Below is a small trained network, with its code and all its weights. Each question gives an input and a class and asks what happens when units are switched off, that is, made to give their printed mean instead of their output.

import numpy as np


def w(rows, s, z=0):
    codes = np.array(rows[::2]) - 128.0
    scale = np.full(codes.shape[1], s)
    scale[-1] = z or s
    return codes * scale


def norm(h):
    return h / np.sqrt((h * h).mean(-1, keepdims=True) + 1e-5)


def f(y):
    return np.maximum(y, 0)


def log_softmax(a):
    a = a - a.max(-1, keepdims=True)
    return a - np.log(np.exp(a).sum(-1, keepdims=True))


def net(x, mask):
    res = np.array(x, float).reshape(1, 6) / 4 @ E
    u = 0
    for l in range(2):
        y = f(norm(res) @ A[l][:, :-1].T + A[l][:, -1])
        res = res + np.where(mask[u : u + 15], y, B[l][:, -1]) @ B[l][:, :-1]
        u += 15
    return log_softmax(norm(res)[-1] @ U[:, :-1].T + U[:, -1])


A, B = {}, {}
E = w([
[179,218,60,119,235,163,197,180,75,199],'x0',
[192,123,170,180,143,59,10,174,152,218],'x1',
[148,162,90,192,64,81,151,39,86,137],'x2',
[120,36,24,113,129,124,140,110,193,205],'x3',
[190,64,94,149,35,237,95,195,66,118],'x4',
[225,1,238,210,210,159,221,73,137,115],'x5',
],0.00037)
A[0] = w([
[148,221,232,130,130,105,101,124,16,30,101],'L0N0',
[61,192,80,25,72,173,179,108,130,84,121],'L0N1',
[179,138,179,126,118,93,70,139,149,211,61],'L0N2',
[84,81,161,138,89,120,89,102,158,90,57],'L0N3',
[134,94,158,99,143,204,240,33,141,80,117],'L0N4',
[93,79,188,27,176,160,115,209,152,142,51],'L0N5',
[139,150,100,208,21,34,190,22,21,196,68],'L0N6',
[149,180,207,112,138,117,97,139,44,51,59],'L0N7',
[81,159,135,139,187,76,140,90,177,116,54],'L0N8',
[102,138,121,57,110,189,203,75,124,82,50],'L0N9',
[99,62,141,103,134,150,121,135,148,88,3],'L0N10',
[66,133,116,120,106,121,70,166,130,87,95],'L0N11',
[128,54,42,98,143,111,131,105,161,168,69],'L0N12',
[137,51,38,105,143,107,129,99,166,161,68],'L0N13',
[127,6,34,83,131,94,132,78,176,207,168],'L0N14',
],0.0012,0.0027)
B[0] = w([
[93,104,90,151,89,156,144,138,202,185,188],'L0N0',
[106,97,131,170,144,85,108,145,118,124,210],'L0N1',
[75,91,64,204,161,69,111,190,76,113,138],'L0N2',
[164,26,171,78,32,62,44,71,188,24,133],'L0N3',
[102,115,113,161,133,73,99,161,119,123,189],'L0N4',
[176,205,32,147,205,220,29,82,206,30,137],'L0N5',
[171,184,95,139,188,192,67,107,206,57,158],'L0N6',
[46,176,173,190,40,228,206,153,252,244,140],'L0N7',
[60,150,199,19,228,14,102,22,181,148,131],'L0N8',
[50,65,24,231,156,72,214,235,44,43,136],'L0N9',
[131,112,167,131,105,170,124,119,132,136,128],'L0N10',
[120,130,114,108,131,114,153,125,137,118,151],'L0N11',
[85,203,201,184,57,202,169,170,174,175,142],'L0N12',
[93,202,218,210,56,194,166,177,169,174,142],'L0N13',
[103,178,181,147,109,143,130,135,116,99,247],'L0N14',
],0.0027,0.0015)
A[1] = w([
[138,128,108,173,90,175,102,180,91,90,181],'L1N0',
[100,96,158,54,194,183,93,196,172,94,162],'L1N1',
[122,93,152,86,77,119,111,74,140,122,78],'L1N2',
[209,69,155,2,130,135,196,84,146,161,3],'L1N3',
[111,192,102,48,61,56,91,136,79,141,84],'L1N4',
[155,64,101,124,73,174,113,150,87,141,101],'L1N5',
[94,122,152,66,161,74,132,69,166,173,84],'L1N6',
[165,103,116,104,80,181,117,128,88,130,72],'L1N7',
[103,130,145,131,84,155,174,120,144,187,122],'L1N8',
[123,189,87,157,179,144,163,162,92,169,166],'L1N9',
[163,148,159,179,125,77,48,166,155,196,144],'L1N10',
[169,169,102,86,169,152,185,118,71,185,75],'L1N11',
[51,137,112,143,117,95,109,118,171,94,183],'L1N12',
[152,112,136,157,134,80,77,156,115,161,66],'L1N13',
[203,50,220,167,168,119,206,63,103,117,111],'L1N14',
],0.0023,0.0033)
B[1] = w([
[123,138,141,113,188,84,141,99,152,143,233],'L1N0',
[156,159,89,174,94,127,120,65,122,128,198],'L1N1',
[193,110,165,72,75,78,99,254,193,80,135],'L1N2',
[104,65,102,84,50,155,95,184,151,100,128],'L1N3',
[115,50,129,113,173,228,112,136,113,183,158],'L1N4',
[124,193,176,117,154,74,177,99,109,138,147],'L1N5',
[192,153,163,93,119,116,182,95,56,145,140],'L1N6',
[189,190,220,25,195,30,207,28,69,198,131],'L1N7',
[109,188,162,130,76,161,138,155,151,167,152],'L1N8',
[127,77,169,129,74,117,102,117,147,99,208],'L1N9',
[95,114,111,124,122,132,193,125,116,67,208],'L1N10',
[164,50,206,75,27,47,52,190,203,42,138],'L1N11',
[185,119,134,131,145,142,134,154,107,149,252],'L1N12',
[33,81,52,212,160,51,241,158,49,25,137],'L1N13',
[81,148,53,63,115,175,68,170,104,181,180],'L1N14',
],0.0028,0.003)
U = w([
[6,240,243,249,4,251,241,241,250,249,154],'0',
[47,11,4,4,238,250,5,236,5,253,250],'1',
[5,8,21,250,233,4,253,236,6,3,134],'2',
[250,7,250,18,4,5,12,239,240,6,73],'3',
[235,252,252,7,249,4,250,4,16,238,70],'4',
[253,250,4,249,215,232,8,4,250,12,20],'5',
],0.004,0.0018)

Each question gives the input, the list of numbers given to net, and the class t.
The units are the neurons (one row each of A and B). Each row of codes is followed by its name. A weight is (code - 128) times the scale printed after its matrix; where a second scale follows, it is the last column's (A, B and U).
mask holds one flag per neuron, layer by layer. A switched-off neuron (its flag False) gives its mean, the last column of its row in B, instead of its output. The means were averaged over made-up inputs and are rounded, as every weight is.
A unit's drop is (log p(t) with every unit on - log p(t) with that unit switched off) / (log p(t) with every unit on - log p(t) with every unit switched off).
The circuit of an input: a set's keep is (log p(t) with only the set's units on - log p(t) with every unit switched off) / (log p(t) with every unit on - log p(t) with every unit switched off). Starting from the 12 units with the biggest drops (on a tie, the unit counted first), units are removed one at a time, each time the one whose removal leaves the highest keep (on an exact tie, the one counted first), for as long as the keep stays at least 0.8.
units of the circuit, in order: the units of the circuit, biggest drop first
unit that matters most: the unit with the biggest drop
k most important neurons: the k neurons with the biggest drops, biggest first
k most important neurons of layer l: the k neurons of layer l with the biggest drops, biggest first
input [4,-6,5,-7,-7,5], class 0: unit that matters most	L0N0
input [8,3,-8,7,3,-3], class 3: 2 most important neurons of layer 0	L0N0, L0N6
input [0,4,-7,-1,6,-4], class 5: units of the circuit, in order	L0N5, L1N1
input [3,6,-5,5,-7,-5], class 4: units of the circuit, in order	L1N6, L1N14
input [6,-2,-6,-3,-4,-4], class 3: units of the circuit, in order	L1N9, L1N11, L0N14
input [8,0,-3,0,-7,-2], class 3: units of the circuit, in order	L1N11, L1N9
input [5,8,-8,3,-8,4], class 2: units of the circuit, in order	L1N10, L1N13
input [2,6,-8,-2,-7,-3], class 5: 3 most important neurons of layer 1	L1N1, L1N0, L1N5
input [0,1,-6,-4,-2,6], class 1: 2 most important neurons of layer 0	L0N6, L0N14
input [-3,8,-8,-5,-6,4], class 2: units of the circuit, in order	L1N10, L1N13, L0N2
input [-6,-4,3,3,8,-8], class 1: units of the circuit, in order	L1N4, L1N9
input [-2,-2,-7,-4,7,6], class 4: 2 most important neurons	L1N5, L1N7
input [5,-2,1,5,5,-1], class 0: units of the circuit, in order	L0N12, L1N8
input [-2,-4,-3,2,1,8], class 1: units of the circuit, in order	L1N14
input [-6,7,-5,3,7,5], class 2: 3 most important neurons	L1N13, L1N10, L1N9
input [5,6,-1,5,-3,-1], class 2: 3 most important neurons of layer 0	L0N2, L0N0, L0N7
input [-8,-8,-7,-6,-2,1], class 2: 3 most important neurons of layer 0	L0N9, L0N4, L0N1
input [-5,4,-6,-1,1,-3], class 5: 2 most important neurons	L1N1, L0N5
input [-5,8,-8,-3,-2,1], class 2: units of the circuit, in order	L1N13, L1N10
input [-2,-3,0,-6,-2,6], class 0: units of the circuit, in order	L0N0, L0N7
input [0,5,4,7,-7,8], class 1: 2 most important neurons	L1N14, L0N0
